What each symbol does to the points:
state | % ^ §
Ren | Dis Ris Kof
Rem | Gaf Sen Zel
Peb | Pav Tum Goz
Kod | Fud Ruv Gel
Ret | Rof Lon Buv
Vup | Kom Fom Rof
Fub | Kes Fef Sig
Duk | Kam Mun Sug
Zel | Bav Rem Rok
Ras | Peb Tud Kam
Sab | Dig Zok Dis
Baf | Ris Dig Mif
Biv | Luf Fom Kom
Bub | Zok Zuz Ris
Gaf | Mim Bef Sen
Goz | Nus Peb Zod
Fef | Rak Fud Nus
Nin | Biv Kof Vup
Viv | Rem Gaf Fud
Tum | Sot Fub Peb
Buv | Koz Ren Nin
Bef | Buv Bav Fom
Gam | Kod Zel Fef
Laf | Bub Zod Fop
Gel | Fub Dor Tud
Vik | Sen Sig Viv
Mok | Zod Fef Tun
Zuv | Ren Fop Kom
Koz | Vik Rof Rok
Rof | Fik Vup Ret
Fik | Nin Luf Lon
Ruv | Viv Vid Kod
Zuz | Dig Fod Bub
Tud | Fef Gel Ras
Sug | Mok Duk Dor
Tun | Tun Gel Dis
Kez | Zuz Mif Laf
Boz | Sig Vid Zel
Sen | Boz Gaf Rem
Luf | Kof Sab Ret
Fop | Ris Laf Mok
Bav | Fop Lal Bef
Mif | Fod Baf Kez
Pav | Tud Sot Nus
Nus | Ras Pav Duk
Vid | Vik Sig Ruv
Lal | Lon Kom Bav
Rak | Biz Kod Kes
Kof | Fom Ren Nin
Mim | Viv Buv Boz
Dig | Sug Zod Nus
Sot | Gel Kes Tum
Zik | Mif Fut Zok
Dis | Dig Sab Fom
Fom | Zuv Dis Biv
Fud | Zel Viv Biz
Kom | Fik Biv Lal
Biz | Fud Gaf Dor
Mun | Tun Sot Fod
Fod | Biv Mun Zuz
Lon | Vup Fik Ret
Ris | Sab Bub Ren
Kes | Dor Rak Sot
Kam | Goz Ras Mok
Dor | Fef Biz Gel
Sig | Gaf Kes Vik
Zok | Kez Zik Kom
Rok | Bef Ret Sig
Zod | Duk Goz Dig
Fut | Baf Tun Zik

The rows follow the links: the fewer symbols apart two points are, the more alike their rows tend to be.

Known rows, each with its point:
[-14 -28  36  26 -23 -30 -51 -45  24 -43  47   3   3   6  -2  40  27  16  71 -27 -36   3  33  -2  44 -40 -24  44  57 -45 -37  64  34 -41  23  -6  18  26  41  -3  29 -22  22 -11  -3 -27  28  17 -18   9  58  -1  90 -53 -14 -13  -1  33 -24 -40 -69  -8  73   4  -3  22 -54  39   9  27]
point: Biz
[ 37 -21 -34  15  53  87 -11 -24 -29  31  17  10  58  47 -17 -39 -27 -42  21  41  11  16  41  12   2  56  40   4  -5 -41  75 -33   1  -1 -30 -65 -17 -48 -31  -9  -3  45 -22   4  12  67 -34 -10  -3  -1 -29 -48 -26  16 -52 -57 -80 -18  31  28 -22  40  17   2 -26 -45  19  11   3   0]
point: Fod
[ 45 -46  -2  -2  42  98 -32  15 -32  17  37  -3  66  50  -2 -48  -5 -57  45  49   2  25  23   0 -19  18  25  19   0 -30  36 -23  10  23 -14 -76 -13 -54 -14 -26 -15  74 -18   8  28  53 -20 -17  23  41 -10 -37 -18  -4 -76 -63 -53 -29  35  30 -40  31  62 -17  -9 -55   2  11  16   7]
point: Mun
[ -7   6 -12 -14  11  -5 101   9  20  -6  31 -28 -65 -64 -54  12 -53 -34 -52 -17  10  42 -18  -1   1 -41 -41 -26 -58 -30  26 -37  -6  54   2 -55   1 -37  28 -17 -33 -61  39  30 -49  26 -13 -26  22   8  25  25 -36 -13 -26  50  -5 -18 -17 -21  59  11 -42  -4 -22 -30   2 -82  13   8]
point: Fik
[-26 -53  -3 -44   8 -26  93 -28  47 -19 -19  31 -73 -18 -12  13 -71 -10 -76 -47   2 -30 -49 -22   6 -62 -12 -22 -33 -23 -33  21  -4  36 -12 -18 -12 -19  23 -14 -50 -38  30 -19 -40 -51   7  42  -9 -14   6  12 -25 -39 -20  29  59  -1 -41 -20  47 -10 -83 -17 -19 -29  20 -30  42  34]
point: Buv
[ -33  -21  -11  -11   -7  -26   48    1   47   30  -22   51    9    7  -24   -4  -10   36    8  -33   66  -21  -41   -8   28    3   50  -42  -24  -18   -8   23  -55   -2  -61   51   -4  -10  -28  -58  -42   33   20    1  -48  -35  -35  -18    3   -8  -13   13  -29  -40   22   24    5  -10  -19   -7   68  -59 -124  -14  -79  -45   -3   -9   -7    1]
point: Ren
[-16  -4  -4  11 -45 -34 -62 -47  30 -53  29   3 -19   8  23  40  53  22  48 -32 -56 -20  33 -38  42 -23 -21  34  50 -24 -40  56  29 -50  25   8  13  41  24   3  27 -32 -14 -24   7 -36  28  13 -25  -2  67   3  97 -21  11  -3  -5  36 -16 -35 -50  10  61  18  12  60 -44  22 -35  22]
point: Fud
[  3  63 -23   2   2 -19  60   6 -16  -4  21 -47 -15 -33 -10  15 -60 -32 -13  38  24  25 -15   3  -2 -42  11 -41 -61  -8  83 -37 -48   8 -42 -47   8 -18 -28 -20 -16 -71  20  44 -44  53 -29 -83  23  30  13  20   0  -9  23  42 -12 -36  13  -5  36  18 -64  17  -5 -40  10 -69 -24  31]
point: Kom
[ 32  33 101 -49 -24  14 -29  41 -32 -35 -24  -8   3 -14 -12 -21  47  19  -4  55  -2  18  27  48  -7  10 -13  27  26  55  -2 -10  18  75  29  69 -20  25  47  40  -5  48  49   4  40  30 -22  23  24  21 -29  11 -39 -45  -6 -17  39 -17  73  31 -58 -30  46 -26  -6 -54  12  52  47  -8]
point: Tum
[-13  34  -2  13 -55 -46 -60 -46   5 -37  30  -3  -3 -32  18  35  77  33  43 -25 -53   0  40 -27  39 -13 -31  18  35  -4  -2  56   6 -49  37  12  22  57  10  11  42 -43 -12 -14   7  18  26  -6  -9  -8  81   6  91   4  26  15  -7  30  -8 -24 -51   2  69  15  18  71 -31  -2 -54  35]
point: Gam
[-11  -6  -5 -21  29   3  94  -3  38 -10  10  -1 -84 -54 -58  13 -55 -26 -69 -37  -9  29 -17   4 -14 -43 -78 -10 -50 -43  -5 -34   9  64  20 -35   8 -34  45   0 -30 -58  42   4 -48   6  20   0   8  -8  23  19 -46 -14 -46  36  13  -7 -32 -16  60  20 -28 -15  -1 -17  12 -52  44  -7]
point: Rof
[ 13  39 -22  14 -56  -9 -50 -37  20 -44  26  -4  -8 -24  -1  28 113  22  21 -18 -37 -16  73 -62  51  19 -28  29  24  -5  12  30   2 -32  45  10  36  50 -17 -14  37 -11  -9 -20  -5  47  22 -18 -11 -22  83   6  72  11  18   9 -22  23  27 -11 -47   6  47  12  -5  47  -9 -11 -76  14]
point: Kod
[ 36  20  93 -27 -32   4 -39 -11  -9 -58  22  -3  -2  -9 -27  20  61  37  31  30 -27  17  62  28  34 -13 -45  38  44  14  -2  20  45  38  37  55  -6  38  63  23  15  36  43 -21  20  28  -9  13   7  15  18  23  25 -65 -25 -28  23  14  51  -5 -81 -14  63 -14 -17 -36 -16  51  23  -6]
point: Fub
[ 40  39 -40  52  76  33   9 -16 -50  38 -12 -26  27  45 -10  -6 -27  23   5  39  61   9  32  11  32  73  10   7  32  -6  35 -51  31 -57 -46 -14 -12 -25 -17  18  43  17 -10  26  39  39 -14 -23 -63 -53 -91 -49 -22  37  -4 -27 -54   1  -3   3  18  37 -68  31   6  -5   5  28 -22 -45]
point: Mif
[-25 -21  11   7 -11  -3 -38  96   0  39 -28   2  14 -29  18 -46  48 -23  18   4  -7  26 -52  39 -97  16 -10  17 -14  52 -55 -38 -23  43  50  32   2  -9  -6  13 -13  33 -25  18  32 -17  39  16  48  27  -9  28 -42  54  16  22  29 -22   3  55  25 -23  82 -29  52  47  -4  24  18 -33]
point: Kam
[ -2  27  77  12 -46 -37 -57  89 -10 -11   9 -26   7 -49 -14   5  85  30  44  28 -13  34 -21  34 -40 -17 -47  29  25  45 -56 -10   4  33  59  59   0  28  29  26  16  27  28  12  32  -5  29  -4  45  38   5  46   0 -20  26  23  36   8  16   8 -35 -37  71  -9  22   6 -15  32  22 -41]
point: Tud
[ -1  24  81 -43 -34   3 -39  86 -26  -6 -43  -8  -1 -23  -2 -35  47  16 -19  32  -4  17 -16  51 -63  12 -11  11   4  85 -17 -37 -10  78  36  76 -12  15  10  41  -7  31  23   1  34  -6   4  32  47  25 -36  29 -68   7  20   1  49 -20  51  39 -10 -41  39 -26  29 -16  27  32  35 -26]
point: Peb
[  5 -17 -18  -7  13  -7  96  19  39   2  24  -8 -26 -23 -52   6 -41  -9 -36 -21  30   3 -16 -28  11 -33 -20 -24 -61 -34  10 -26 -23  40 -18 -35   3 -45   3 -51 -54  -9  48  14 -59  16 -22 -48  25  12  20  26 -47 -20 -34  37   0 -23  -9 -10  69 -15 -95 -13 -41 -55  19 -71  11  13]
point: Luf
[-45 -57 -11  60  14  -4 -58  57  11  72  22  11  58   4   5 -47  31 -32  95 -27  -7  41 -52  53 -87   1   9  27  10 -13 -39 -14 -35 -11  20   6  11 -27 -19  -6   4  15 -46  18  15 -40  18   3  44  35  -4  32 -11  19  -4  15 -33 -25 -52  39   7 -13  96 -21  25  50 -44  20   8 -32]
point: Mok

Each walk starts at a row. The symbols on each line, taken left to right, move it on to the next point.
Answer with the point's row; about right is enough.
new walk
[  14   37  -41   69   60   18   15    8  -48   56  -18  -13   29   43  -12    3  -28   55   13   17   82   -6   23   -4   37   71   -8    7   29   -6  -14  -41   27  -66  -38    5   -5  -35  -12    9   38   40   -2   27   38   20    1  -23  -62  -65 -104  -36   -8   49    6   -7  -31    8  -19   -8   46   16  -77   24   -1  -12   -4   21   -2  -56]
% § § % §	[ 15   1 -35 -10 -13   9  61  11   4  -2  23 -30  23 -29 -23 -16 -34 -42  -7  37  44  13  -2 -22   8 -23  30 -39 -68 -28  72 -27 -54  26 -55 -60  -2 -40 -30 -55 -54  -2  13  28 -46  50 -32 -79  37  47  31   5 -23 -33  -7  18 -16 -36  23  -3  34  14 -71  -1 -35 -64  31 -72 -20  32]
§ § % ^ ^ %	[ -23  -32  -25  -23  -16  -21   76   12   55   14    8   25   -8  -13  -36    7  -24    9   -7  -29   51  -22  -31  -32   31  -19   34  -40  -50  -36    0    6  -44   25  -36   12    0  -28  -11  -59  -67   20   34   11  -55  -15  -29  -40   32    4   24   19  -35  -34   -9   31    8  -24   -7   -7   66  -43 -118  -30  -59  -69   25  -44    6    2]
new walk
[-34 -64 -49  65  50  35 -22  50  14  97 -21  41  60  35   2 -64  13 -27  53 -28  30  12 -42  39 -49  66  25  11   9 -11 -36 -33 -29  -1 -11  10  -2 -45 -57 -16 -12  59 -34  12   4 -18  -6  15  20  -8 -48 -12 -48  56 -13  -6 -50 -20 -35  35  42 -22   8 -23  -8  21  -7  21  14 -50]
§ ^ § % ^ ^	[ 38  14  73  15 -41 -12 -58  34  -2 -41  49 -30  24  -8 -32  22  74  36  89  22 -13  33  52   8  19 -16 -51  43  44  -3 -29  20  31  10  43  21  10  18  53  -4  25  44  52   5  15  20   9 -26  20  30  33  18  52 -59 -28   5  -1   3  23 -11 -76 -17  96  -3 -10 -17 -32  34  10 -14]
% % % % §	[-25  -5  31   7 -15  -1 -42  95  -8  26 -17  -2   1 -19   5 -44  56   2  31  11 -16  36 -52  49 -86  17 -20  29   7  50 -54 -25 -13  54  53  52   0   1  -2  21  -3  41 -19  14  26 -14  24  11  55  23 -14  26 -40  33  12  15  33 -14  15  40   6 -34  83 -35  31  21   8  29  34 -54]
new walk
[-73  41 -11  23  28 -32 -17 -44   8  57 -43  31  38  23 -15 -15 -52 -13  44 -33  22  19 -34  73 -14  18  49 -14  -1  20  57   1 -45 -36 -53  85   6   7 -47  -1  25 -44 -30  28 -33 -26 -44  21  -6 -26 -46  28  -8   2  65  21 -49  -2 -40  27  24 -43 -35   5 -27  32 -43  28 -20   6]
^ % % % %	[  1   8 -49  30  63  85 -12 -57 -18  42 -10  36  49  52 -29 -44 -39 -34  12   8  26   9  35  43   2  83  40   1  18 -13  67 -29   0 -10 -34  -5  -1 -45 -48 -16  24  30 -20   2  11  47 -53  24 -23 -40 -53 -41 -34  28 -12 -43 -90 -10  -2  34  -1  10 -28  -1 -33 -20   1  33 -11 -14]
% % ^ § ^	[-18 -76 -17  27  36  33 -44  55   5  59  15  13  44   7  13 -58  14 -55  54  -7 -30  33 -46  38 -86  20   5  30  -5 -15 -34 -22 -10  27  35 -27   1 -47 -19   3 -15  39 -53   7  25 -20  20  17  47  33   8   1 -34  35 -41 -14 -33 -23 -15  45   2   3 115 -29  23  21 -15  11  26 -32]
new walk
[ 30  15  86 -24 -28   3 -31 -35  -4 -60  34   5   0   4 -23  11  48  27  49  32 -24   9  74  32  42  -4 -32  48  51 -12   6  33  47  26  32  33  -4  28  57  27  11  26  54  -9  12  35 -11  20   3  16  33   6  41 -73 -35 -50 -13  16  34 -21 -93 -18  66 -11 -34 -44 -18  41  25   4]
§ § ^ ^ %	[ 12  30  53   7 -31 -12 -51 -49  18 -58  44  -5   4 -14 -32  30  56  33  69  -1 -27  27  68   3  54 -17 -40  46  55 -32   4  42  34 -16  28  27  28  33  48 -10  38  -2  26  -9   0  19   2   9 -11   0  60  14  70 -56 -21 -10 -22  17  18 -21 -72  -9  63   5 -18   3 -45  34 -14   1]
§ % ^ ^ %	[  0 -72  -8 -46 -33  -3 -10 -62  13 -43 -33  28 -44  37  73  23  11 -11 -77 -31 -50 -72  -8 -68  19 -35  19 -15  14  19 -58  67  27 -27  16 -20  -9  45   6  17 -22 -21 -33 -59  26 -64  23  61 -39 -18  28 -29  45   0  -3 -14  63  33  -1 -26 -10   9   1   2  24  34  17   5  -5  50]
new walk
[-22 -88 -19  51  39  21 -48  45  21  42  36  24  49  15  -2 -45  21 -41  91 -22 -23  31 -41  40 -70   8  -6  28   8 -38 -45 -10  -4  -2  21 -32  16 -45 -10 -18   3  41 -34   9  13 -29  27  14  38  33  19  12   4  21 -42 -11 -46 -15 -40  29  -3   8 108 -40   7  34 -44  24  33 -18]
% ^ ^ § §	[  5 -24  54  29 -11 -25 -59 -17  11 -28  59  -6  20   2 -18  31  50  20  92  -5 -34  30  36  21  27 -35 -46  47  62 -48 -32  36  40 -10  17   9  21   3  54  -7  18   2  32   5  -1 -11  29   2   1  29  38  15  76 -75 -37 -14 -15   6 -22 -25 -76 -11  86 -15  -6   4 -68  39  18 -15]
§ % § § % %	[  8 -38 -21 -54 -45  -3 -23 -52   0 -44 -34  23 -48  24  82  10  10 -11 -77 -11 -52 -67  23 -74  24  -1  34  -4  14  40 -26  57  21 -13  22 -34  -8  48 -13  28  -6  -9 -43 -57  30 -27  20  42 -36 -24  37 -40  41  28  11 -32  43  31  22  -5 -27  21  21  19  41  40  41   9 -17  54]
new walk
[ 58  25 -18  78  21   7  22  47 -45  33  11 -71  33  24  17  17 -11  53  12  54  64  -2   7 -39  43  26 -10 -14  28  -4 -29 -44  38 -79 -28 -35  -7  -3  11   7  39  37  13  33  48  20  18 -82 -49 -17 -74 -27   5  37  -3   2  -7   7  -2 -27  35  20 -52  36  24 -15   7   6 -12 -55]
^ % % § ^	[ -13  -32  -39   36   19   -9   43   35   16   64   -9   28   45   30  -20  -18  -14   27   41  -15   80  -17  -28  -20   25   45   38  -28  -31  -20  -15   -5  -30  -32  -60   23   -3  -35  -40  -63  -25   54    8   18  -23  -17  -18  -43   -2  -10  -33  -16  -33    0    6   22  -14  -16  -28   -2   72  -41 -115  -10  -48  -44    4  -27   -7  -30]
% § % ^ §	[-18   9  41  -1 -37 -22 -30 108 -10  10 -18 -21   7 -50  14 -24  61   2  16   8 -13  33 -44  37 -94   9 -21  18   3  67 -51 -36 -10  51  51  56   2   8   0  27   7  33  -5  16  30 -21  39   8  53  31 -17  42 -41  36  24  31  43 -18  24  42  10 -25  56 -22  47  33   5  22  21 -43]
new walk
[-30  37 -41  30  68  27   4 -63  -4  45 -38  47  36  50 -27 -23 -35   1  22 -14  34  12  12  52  17  73  36   1  16 -12  64  -7 -15 -18 -50  67   5 -23 -39  -1  35  16 -17   6 -10  20 -50  41 -31 -48 -60 -15 -26  16  29 -19 -73   4 -25  19  22 -16 -72  -5 -44  -3 -14  47 -12 -22]
% % % % ^	[-53 -35 -18  36  27  11 -40  44  16  74 -30  36  38  15  -3 -69  16 -25  31 -23  -7  26 -56  69 -95  46  21  17  -2  23 -28 -30 -24  23  20  35   5 -24 -47   0   3  30 -50  14  -1 -24   5  45  27   1 -34   6 -54  61  16   7 -29 -14 -30  54  30 -19  57 -24  19  37  -4  31  16 -35]
% § § %	[-13  10  58  26 -38 -37 -65  -2  15 -30  45  -5  10 -26 -19  20  87  34  87 -13 -34  40  14  26  14 -29 -53  52  54 -11 -32  31  24  -6  43  35  22  34  37   6  40  -1  20   7   7   1  26   6  27  21  45  27  64 -37 -12   7  -5  16  -3  -6 -67 -21 100  -8   2  26 -50  38   3 -19]
new walk
[  6 -27 -24 -27 -44 -14 -35 -57  13 -44 -13  13 -31  20  66  19  36   8 -42 -37 -60 -61  18 -77  24 -19  19  -7  27   7 -36  65  14 -43  25 -18   2  51  -3   8   4 -23 -34 -50  22 -36  37  35 -34 -17  55 -39  76  12  12 -16  35  39   9 -22 -34  27  28  22  29  62  12  -1 -35  47]
^ § % %	[ 34 -14   8 -70 -41  25 -25 -71  -5 -59 -25  29 -47   8  51  24  45   9 -79  -4 -56 -50  46 -64  36  -7   8   1  20  24 -22  40  44   9  35  -8  -7  44  14  27 -12  10 -11 -61  29  -6  17  52 -36 -27  51 -44  32  -4 -21 -43  47  34  31  -3 -53  21  31  12  16  17  41  14 -10  40]
^ § ^ ^ ^ ^	[ 18  21 -59 -14 -53   9 -41 -39  16 -35  -9  15 -35 -29  23  14 108   7 -30 -12 -35 -42  59 -80  32  33   4  -2  10  11  22  25   4 -23  32  -2  19  51 -44 -15   9   4 -26 -38  13  50  11  -8 -14 -38  80 -17  35  50  22  -2 -12  23  45   4 -22  13   7  25  15  54  25 -22 -86  16]
